Here is a tiny trained network, its code and every weight. The questions are about switching its units off for an input and a class, where a switched-off unit gives its printed mean instead of its output.

import numpy as np


def w(rows, s, z=0):
    codes = np.array(rows[::2]) - 128.0
    scale = np.full(codes.shape[1], s)
    scale[-1] = z or s
    return codes * scale


def norm(h):
    return h / np.sqrt((h * h).mean(-1, keepdims=True) + 1e-5)


def f(y):
    return np.maximum(y, 0)


def log_softmax(a):
    a = a - a.max(-1, keepdims=True)
    return a - np.log(np.exp(a).sum(-1, keepdims=True))


def net(x, mask):
    res = np.array(x, float).reshape(1, 8) / 4 @ E
    u = 0
    for l in range(3):
        y = f(norm(res) @ A[l][:, :-1].T + A[l][:, -1])
        res = res + np.where(mask[u : u + 13], y, B[l][:, -1]) @ B[l][:, :-1]
        u += 13
    return log_softmax(norm(res)[-1] @ U[:, :-1].T + U[:, -1])


A, B = {}, {}
E = w([
[126,128,126,127,128],'x0',
[127,129,130,127,126],'x1',
[128,128,125,129,129],'x2',
[128,119,72,125,85],'x3',
[160,198,108,88,127],'x4',
[126,126,127,130,130],'x5',
[223,83,113,137,161],'x6',
[138,173,116,248,121],'x7',
],0.016)
A[0] = w([
[158,172,132,157,94,111],'L0N1',
[121,87,10,111,22,63],'L0N2',
[145,51,120,178,213,133],'L0N3',
[129,118,85,129,92,36],'L0N4',
[24,116,128,144,160,100],'L0N5',
[123,83,135,41,50,66],'L0N6',
[99,69,100,145,133,44],'L0N7',
[126,161,125,115,105,81],'L0N8',
[131,111,81,128,38,1],'L0N9',
[113,168,111,124,94,121],'L0N10',
[117,119,57,139,104,53],'L0N11',
[152,192,91,65,141,81],'L0N12',
[186,133,145,130,126,89],'L0N13',
],0.014,0.0064)
B[0] = w([
[128,123,131,104,162,200],'L0N1',
[150,142,246,146,167,254],'L0N2',
[145,142,141,102,73,249],'L0N3',
[138,131,164,149,137,143],'L0N4',
[180,142,130,98,62,206],'L0N5',
[78,123,86,109,206,238],'L0N6',
[115,128,147,133,70,156],'L0N7',
[158,112,117,120,116,149],'L0N8',
[123,137,200,154,144,162],'L0N9',
[121,153,112,119,109,187],'L0N10',
[148,156,180,131,146,162],'L0N11',
[150,191,139,113,125,216],'L0N12',
[141,125,124,110,85,177],'L0N13',
],0.013,0.0059)
A[1] = w([
[94,102,80,128,117,35],'L1N1',
[128,139,66,247,125,97],'L1N2',
[24,138,92,131,126,118],'L1N3',
[112,92,102,134,113,34],'L1N4',
[71,127,125,139,133,61],'L1N5',
[145,154,98,144,130,71],'L1N6',
[132,137,202,132,157,4],'L1N7',
[154,158,153,153,49,234],'L1N8',
[163,104,112,116,131,40],'L1N9',
[136,123,89,68,91,61],'L1N10',
[203,64,57,153,159,61],'L1N11',
[123,140,148,144,122,62],'L1N12',
[94,138,127,122,112,110],'L1N13',
],0.012,0.0035)
B[1] = w([
[162,127,123,144,101,129],'L1N1',
[71,88,83,47,214,182],'L1N2',
[213,111,82,119,84,158],'L1N3',
[80,111,93,168,132,129],'L1N4',
[185,136,75,133,105,135],'L1N5',
[109,143,159,114,152,145],'L1N6',
[143,153,236,126,121,160],'L1N7',
[111,82,98,51,254,255],'L1N8',
[176,89,99,154,133,139],'L1N9',
[142,131,116,159,160,156],'L1N10',
[141,92,41,117,20,159],'L1N11',
[102,117,133,107,166,141],'L1N12',
[185,103,116,78,117,145],'L1N13',
],0.0077,0.0082)
A[2] = w([
[106,50,131,117,91,165],'L2N1',
[62,147,133,144,101,91],'L2N2',
[56,27,168,149,109,101],'L2N3',
[133,161,80,254,143,252],'L2N4',
[127,92,123,137,135,63],'L2N5',
[120,98,125,50,178,169],'L2N6',
[52,187,187,80,120,160],'L2N7',
[50,176,127,132,44,79],'L2N8',
[188,188,46,101,153,151],'L2N9',
[106,79,131,151,92,7],'L2N10',
[191,133,175,152,144,67],'L2N11',
[91,70,159,181,77,39],'L2N12',
[125,95,84,139,55,154],'L2N13',
],0.014,0.0029)
B[2] = w([
[128,222,101,148,126,175],'L2N1',
[182,51,81,111,128,141],'L2N2',
[135,232,126,82,146,176],'L2N3',
[58,86,117,31,207,159],'L2N4',
[132,155,109,129,106,139],'L2N5',
[76,126,95,255,147,254],'L2N6',
[200,51,135,160,123,235],'L2N7',
[204,48,132,111,95,152],'L2N8',
[59,137,152,156,56,236],'L2N9',
[125,174,125,118,129,136],'L2N10',
[146,82,141,128,104,176],'L2N11',
[97,215,140,112,121,143],'L2N12',
[133,152,145,161,89,146],'L2N13',
],0.012,0.01)
U = w([
[53,63,50,58,232,97],'0',
[146,118,137,183,108,254],'1',
[142,120,141,178,106,239],'2',
[230,57,80,97,53,74],'3',
[162,93,232,146,171,49],'4',
[129,251,152,91,97,29],'5',
],0.012,0.0076)

Each question gives the input, the list of numbers given to net, and the class t.
The units are the neurons (one row each of A and B). Each row of codes is followed by its name. A weight is (code - 128) times the scale printed after its matrix; where a second scale follows, it is the last column's (A, B and U).
mask holds one flag per neuron, layer by layer. A switched-off neuron (its flag False) gives its mean, the last column of its row in B, instead of its output. The means were averaged over made-up inputs and are rounded, as every weight is.
A unit's drop is (log p(t) with every unit on - log p(t) with that unit switched off) / (log p(t) with every unit on - log p(t) with every unit switched off).
The circuit of an input: a set's keep is (log p(t) with only the set's units on - log p(t) with every unit switched off) / (log p(t) with every unit on - log p(t) with every unit switched off). Starting from the 12 units with the biggest drops (on a tie, the unit counted first), units are removed one at a time, each time the one whose removal leaves the highest keep (on an exact tie, the one counted first), for as long as the keep stays at least 0.8.
circuit, biggest first: the units of the circuit, biggest drop first
k most important neurons: the k neurons with the biggest drops, biggest first
k most important neurons of layer l: the k neurons of layer l with the biggest drops, biggest first
input [-2,-3,6,-6,3,8,-7,-6], class 3: circuit, biggest first	(L1N8; L2N7; L0N2; L2N8)
input [5,-6,7,8,0,5,0,-5], class 4: circuit, biggest first	(L0N2)
input [-6,4,6,7,5,-6,-2,-6], class 4: 3 most important neurons of layer 0	(L0N2; L0N12; L0N9)
input [2,6,-1,-7,4,1,8,8], class 0: 4 most important neurons	(L2N4; L0N2; L0N5; L2N7)
input [-5,1,4,0,-8,-5,-8,-7], class 3: circuit, biggest first	(L0N5; L2N8; L2N7)
input [0,8,6,-3,-4,-5,5,-5], class 1: 3 most important neurons	(L1N8; L2N6; L0N2)
input [4,4,-6,2,-8,5,-8,-2], class 3: circuit, biggest first	(L2N8; L0N5)
input [5,3,8,-3,-8,4,4,7], class 5: 3 most important neurons	(L2N3; L0N3; L0N12)
input [6,2,-1,-2,-7,-1,-5,-4], class 5: circuit, biggest first	(L2N3; L1N8)
input [4,-1,-1,-4,3,3,-6,-4], class 3: 2 most important neurons	(L1N8; L2N7)
input [-1,4,3,0,-3,0,-8,7], class 3: 2 most important neurons of layer 0	(L0N5; L0N6)
input [-2,3,-7,-4,-5,-6,1,-3], class 5: circuit, biggest first	(L2N3; L0N2; L2N1; L1N8)
input [-2,3,2,7,-5,4,-3,6], class 4: 4 most important neurons of layer 0	(L0N2; L0N11; L0N9; L0N6)
input [0,4,-8,3,1,0,-5,0], class 3: 3 most important neurons	(L2N7; L0N10; L1N2)
input [3,7,5,1,2,1,0,-3], class 1: circuit, biggest first	(L2N6)
input [-1,5,-8,-4,-6,8,-4,5], class 5: 4 most important neurons	(L2N3; L0N12; L0N2; L0N6)
input [5,-3,-7,4,-8,0,0,7], class 5: 3 most important neurons	(L2N3; L0N6; L0N3)
input [2,2,4,0,-1,1,1,3], class 0: circuit, biggest first	(L0N2; L1N2)
input [8,5,-6,-6,-7,-6,6,8], class 0: circuit, biggest first	(L2N4; L0N2)
input [-1,5,8,2,0,-8,5,7], class 0: circuit, biggest first	(L2N4)
input [-4,-1,0,1,-6,3,4,5], class 5: 2 most important neurons	(L0N3; L2N3)
input [-4,2,2,-3,1,6,0,5], class 0: 2 most important neurons	(L0N2; L0N5)
input [-1,-5,0,0,-6,4,-6,2], class 3: 3 most important neurons	(L2N8; L0N5; L2N2)
